Here is a tiny trained network, its code and every weight. The questions are about switching its units off for an input and a class, where a switched-off unit gives its printed mean instead of its output.

import numpy as np


def w(rows, s, z=0):
    codes = np.array(rows[::2]) - 128.0
    scale = np.full(codes.shape[1], s)
    scale[-1] = z or s
    return codes * scale


def f(y):
    return np.maximum(y, 0)


def log_softmax(a):
    a = a - a.max(-1, keepdims=True)
    return a - np.log(np.exp(a).sum(-1, keepdims=True))


def net(x, mask):
    res = np.array(x, float).reshape(1, 4) / 4 @ E
    y = f(res @ A[0][:, :-1].T + A[0][:, -1])
    res = res + np.where(mask, y, B[0][:, -1]) @ B[0][:, :-1]
    return log_softmax(res[-1] @ U[:, :-1].T + U[:, -1])


A, B = {}, {}
E = w([
[194,116,47],'x0',
[127,128,127],'x1',
[195,5,173],'x2',
[61,83,85],'x3',
],0.015)
A[0] = w([
[156,107,112,83],'n0',
[144,182,81,122],'n1',
[229,94,108,80],'n2',
[189,176,170,254],'n3',
[18,100,172,161],'n4',
[99,248,111,238],'n5',
[104,64,164,75],'n6',
[139,92,186,151],'n7',
[148,23,109,137],'n8',
[119,169,51,181],'n9',
[184,161,121,94],'n10',
[177,204,99,135],'n11',
[92,106,169,187],'n12',
],0.016,0.0071)
B[0] = w([
[103,123,152,143],'n0',
[111,108,102,181],'n1',
[128,96,158,183],'n2',
[157,64,156,193],'n3',
[128,166,105,189],'n4',
[6,105,136,250],'n5',
[156,178,165,155],'n6',
[164,149,119,163],'n7',
[89,160,182,183],'n8',
[110,123,90,200],'n9',
[141,60,118,159],'n10',
[99,82,133,191],'n11',
[161,179,118,160],'n12',
],0.017,0.025)
U = w([
[67,127,192,185],'0',
[84,176,67,15],'1',
[249,143,159,240],'2',
[153,184,171,82],'3',
[100,74,75,44],'4',
[104,116,24,254],'5',
[154,102,186,62],'6',
],0.018,0.0035)

Each question gives the input, the list of numbers given to net, and the class t.
The units are the neurons (one row each of A and B). Each row of codes is followed by its name. A weight is (code - 128) times the scale printed after its matrix; where a second scale follows, it is the last column's (A, B and U).
mask holds one flag per neuron, in row order. A switched-off neuron (its flag False) gives its mean, the last column of its row in B, instead of its output. The means were averaged over made-up inputs and are rounded, as every weight is.
A unit's drop is (log p(t) with every unit on - log p(t) with that unit switched off) / (log p(t) with every unit on - log p(t) with every unit switched off).
The circuit of an input: a set's keep is (log p(t) with only the set's units on - log p(t) with every unit switched off) / (log p(t) with every unit on - log p(t) with every unit switched off). Starting from the 12 units with the biggest drops (on a tie, the unit counted first), units are removed one at a time, each time the one whose removal leaves the highest keep (on an exact tie, the one counted first), for as long as the keep stays at least 0.8.
circuit, biggest first: the units of the circuit, biggest drop first
k most important neurons: the k neurons with the biggest drops, biggest first
drop of u: that unit's drop, to one decimal
input [2,3,-8,4], class 5: circuit, biggest first : [n9]
input [-1,8,8,8], class 3: 3 most important neurons : [n5 n8 n6]
input [3,3,6,-3], class 6: circuit, biggest first : [n5 n2]
input [7,-6,-4,-1], class 4: 2 most important neurons : [n11 n4]
input [2,4,-7,1], class 5: 4 most important neurons : [n9 n8 n3 n2]
input [0,6,6,-4], class 2: 2 most important neurons : [n5 n7]
input [1,-3,-2,-7], class 4: circuit, biggest first : [n8 n10]
input [2,-6,7,-8], class 6: 2 most important neurons : [n2 n8]
input [7,4,4,1], class 0: 3 most important neurons : [n8 n3 n0]
input [5,8,6,2], class 0: 2 most important neurons : [n8 n3]
input [1,1,-1,-8], class 4: 3 most important neurons : [n8 n10 n6]
input [3,-1,0,-7], class 4: 4 most important neurons : [n8 n6 n10 n11]
input [1,-8,-1,0], class 4: 2 most important neurons : [n8 n4]
input [-7,-3,-6,5], class 1: circuit, biggest first : [n4]
input [-1,4,1,5], class 3: drop of n5 : 0.5
input [3,-2,6,6], class 0: drop of n8 : 2.0
input [6,-8,7,7], class 0: drop of n8 : 0.8
